Below are the code and all the weights of a small trained network. Each question names an input and a target symbol and asks about switching units off, where a switched-off unit gives its printed mean instead of its output.

import numpy as np


def w(rows, s, z=0):
    codes = np.array(rows[::2]) - 128.0
    scale = np.full(codes.shape[1], s)
    scale[-1] = z or s
    return codes * scale


def norm(h):
    return h / np.sqrt((h * h).mean(-1, keepdims=True) + 1e-5)


def f(y):
    return np.maximum(y, 0)


def softmax(a):
    e = np.exp(a - a.max(-1, keepdims=True))
    return e / e.sum(-1, keepdims=True)


def log_softmax(a):
    a = a - a.max(-1, keepdims=True)
    return a - np.log(np.exp(a).sum(-1, keepdims=True))


def net(x, mask):
    ids = ['αγξπφω'.index(c) for c in x.split()]
    T = len(ids)
    res = E[ids] + P[:T]
    r = norm(res)
    for j in range(3):
        rows = slice(3 * j, 3 * j + 3)
        q, k, v = (r @ M[0][rows].T for M in (Q, K, V))
        z = softmax(np.where(np.tri(T) > 0, q @ k.T / 3**0.5, -1e9)) @ v
        o = O[0][rows]
        res = res + np.where(mask[j], z, o[:, -1]) @ o[:, :-1]
    y = f(norm(res) @ A[0][:, :-1].T + A[0][:, -1])
    res = res + np.where(mask[3:15], y, B[0][:, -1]) @ B[0][:, :-1]
    return log_softmax(norm(res)[-1] @ U[:, :-1].T + U[:, -1])


Q, K, V, O, A, B = {}, {}, {}, {}, {}, {}
E = w([
[145,70,148,69],'α',
[178,103,92,113],'γ',
[181,95,86,115],'ξ',
[20,173,85,199],'π',
[255,68,136,152],'φ',
[190,180,143,82],'ω',
],0.017)
P = w([
[115,207,50,55],'0',
[85,55,164,36],'1',
[148,82,131,96],'2',
[157,140,68,169],'3',
[111,103,114,176],'4',
[87,103,140,183],'5',
[83,123,123,215],'6',
[63,122,141,223],'7',
[36,122,167,245],'8',
[34,120,157,254],'9',
[47,100,95,173],'10',
],0.0064)
Q[0] = w([
[125,221,102,84],'h0',
[192,88,75,86],'h0',
[125,43,49,109],'h0',
[142,74,132,145],'h1',
[124,70,183,85],'h1',
[148,8,166,169],'h1',
[24,125,198,152],'h2',
[150,207,180,127],'h2',
[165,176,159,139],'h2',
],0.011)
K[0] = w([
[111,100,84,83],'h0',
[168,124,215,151],'h0',
[104,151,135,183],'h0',
[213,94,223,147],'h1',
[174,89,135,141],'h1',
[249,153,153,166],'h1',
[105,106,164,111],'h2',
[95,180,155,83],'h2',
[185,212,186,118],'h2',
],0.013)
V[0] = w([
[84,254,156,113],'h0',
[67,69,69,123],'h0',
[115,122,26,26],'h0',
[168,173,88,98],'h1',
[64,69,88,94],'h1',
[128,67,132,53],'h1',
[154,164,106,75],'h2',
[91,70,59,214],'h2',
[63,63,188,89],'h2',
],0.011)
O[0] = w([
[62,124,158,227,1],'h0',
[135,96,13,116,121],'h0',
[61,192,126,59,218],'h0',
[86,137,199,82,184],'h1',
[60,145,99,164,113],'h1',
[49,89,217,122,172],'h1',
[110,136,175,201,189],'h2',
[97,132,121,2,141],'h2',
[177,206,39,143,31],'h2',
],0.0087,0.006)
A[0] = w([
[141,52,232,117,69],'n0',
[18,181,137,128,120],'n1',
[152,22,140,118,99],'n2',
[32,57,122,159,98],'n3',
[135,158,65,118,71],'n4',
[32,165,120,81,66],'n5',
[185,255,52,214,246],'n6',
[51,25,102,145,124],'n7',
[218,81,169,97,196],'n8',
[111,106,105,68,178],'n9',
[139,172,72,42,152],'n10',
[171,162,81,232,254],'n11',
],0.0088,0.0032)
B[0] = w([
[119,134,161,203,243],'n0',
[255,128,141,188,188],'n1',
[129,140,102,154,213],'n2',
[136,153,56,157,167],'n3',
[151,164,148,180,145],'n4',
[163,104,111,104,185],'n5',
[62,110,16,160,203],'n6',
[128,148,130,98,177],'n7',
[122,122,79,181,253],'n8',
[117,209,113,158,213],'n9',
[100,66,126,151,194],'n10',
[67,99,73,115,178],'n11',
],0.0091,0.007)
U = w([
[251,78,110,127,108],'α',
[31,153,60,193,242],'γ',
[112,139,209,232,144],'ξ',
[80,102,121,32,147],'π',
[69,146,150,65,5],'φ',
[180,197,106,102,60],'ω',
],0.012,0.0026)

Each question gives the input, a string of symbols that net reads in full, and the target symbol t.
The units are the heads (3 rows each of Q, K, V and O) and the neurons (one row each of A and B). Each row of codes is followed by its name. A weight is (code - 128) times the scale printed after its matrix; where a second scale follows, it is the last column's (O, A, B and U).
mask holds one flag per unit, heads first, then neurons. A switched-off unit (its flag False) gives its mean, the last column of its rows in O or B, instead of its output. The means were averaged over made-up inputs and are rounded, as every weight is.
A unit's drop is (log p(t) with every unit on - log p(t) with that unit switched off) / (log p(t) with every unit on - log p(t) with every unit switched off).
The circuit of an input: a set's keep is (log p(t) with only the set's units on - log p(t) with every unit switched off) / (log p(t) with every unit on - log p(t) with every unit switched off). Starting from the 12 units with the biggest drops (on a tie, the unit counted first), units are removed one at a time, each time the one whose removal leaves the highest keep (on an exact tie, the one counted first), for as long as the keep stays at least 0.8.
units of the circuit, in order: the units of the circuit, biggest drop first
unit that matters most: the unit with the biggest drop
top k neurons: the k neurons with the biggest drops, biggest first
heads that matter: for each layer, one digit per head in row order, 1 if its drop is at least 0.15 and else 0, layers parted by /
drop when u is switched off: that unit's drop, to one decimal
input ξ π π α, target γ: unit that matters most -> h0
input φ γ ω ξ π ω, target γ: units of the circuit, in order -> (h1 n6)
input ξ φ α α, target α: heads that matter -> 101
input α π φ γ α α φ ξ, target α: heads that matter -> 100
input φ ω ω ξ φ, target ξ: units of the circuit, in order -> (n0 h2)
input α ω ω γ ξ, target ξ: heads that matter -> 100
input ω ξ ξ ω φ ω ξ ξ φ γ, target α: units of the circuit, in order -> (h0 h1)
input ω π ξ α α α, target ω: heads that matter -> 111
input α π ξ, target γ: top 2 neurons -> (n3 n9)
input π γ π ξ φ α ω ξ ω γ α, target ξ: top 2 neurons -> (n0 n6)
input ξ φ ξ ω π ξ, target ξ: heads that matter -> 110
input π γ γ, target γ: top 3 neurons -> (n3 n9 n1)
input γ γ ξ φ ξ ξ γ φ γ, target α: heads that matter -> 100
input α π ω, target γ: unit that matters most -> h2
input γ γ α ω α γ π ξ ξ α, target π: heads that matter -> 011
input α π α, target γ: top 2 neurons -> (n3 n9)
input α γ α ξ π γ α α φ ξ, target α: drop when h0 is switched off -> 0.8
input γ ω ω ξ α γ ξ, target π: drop when h2 is switched off -> 1.4
input α ω φ φ α, target α: drop when h2 is switched off -> 0.2
input α α γ ξ γ, target π: unit that matters most -> h0
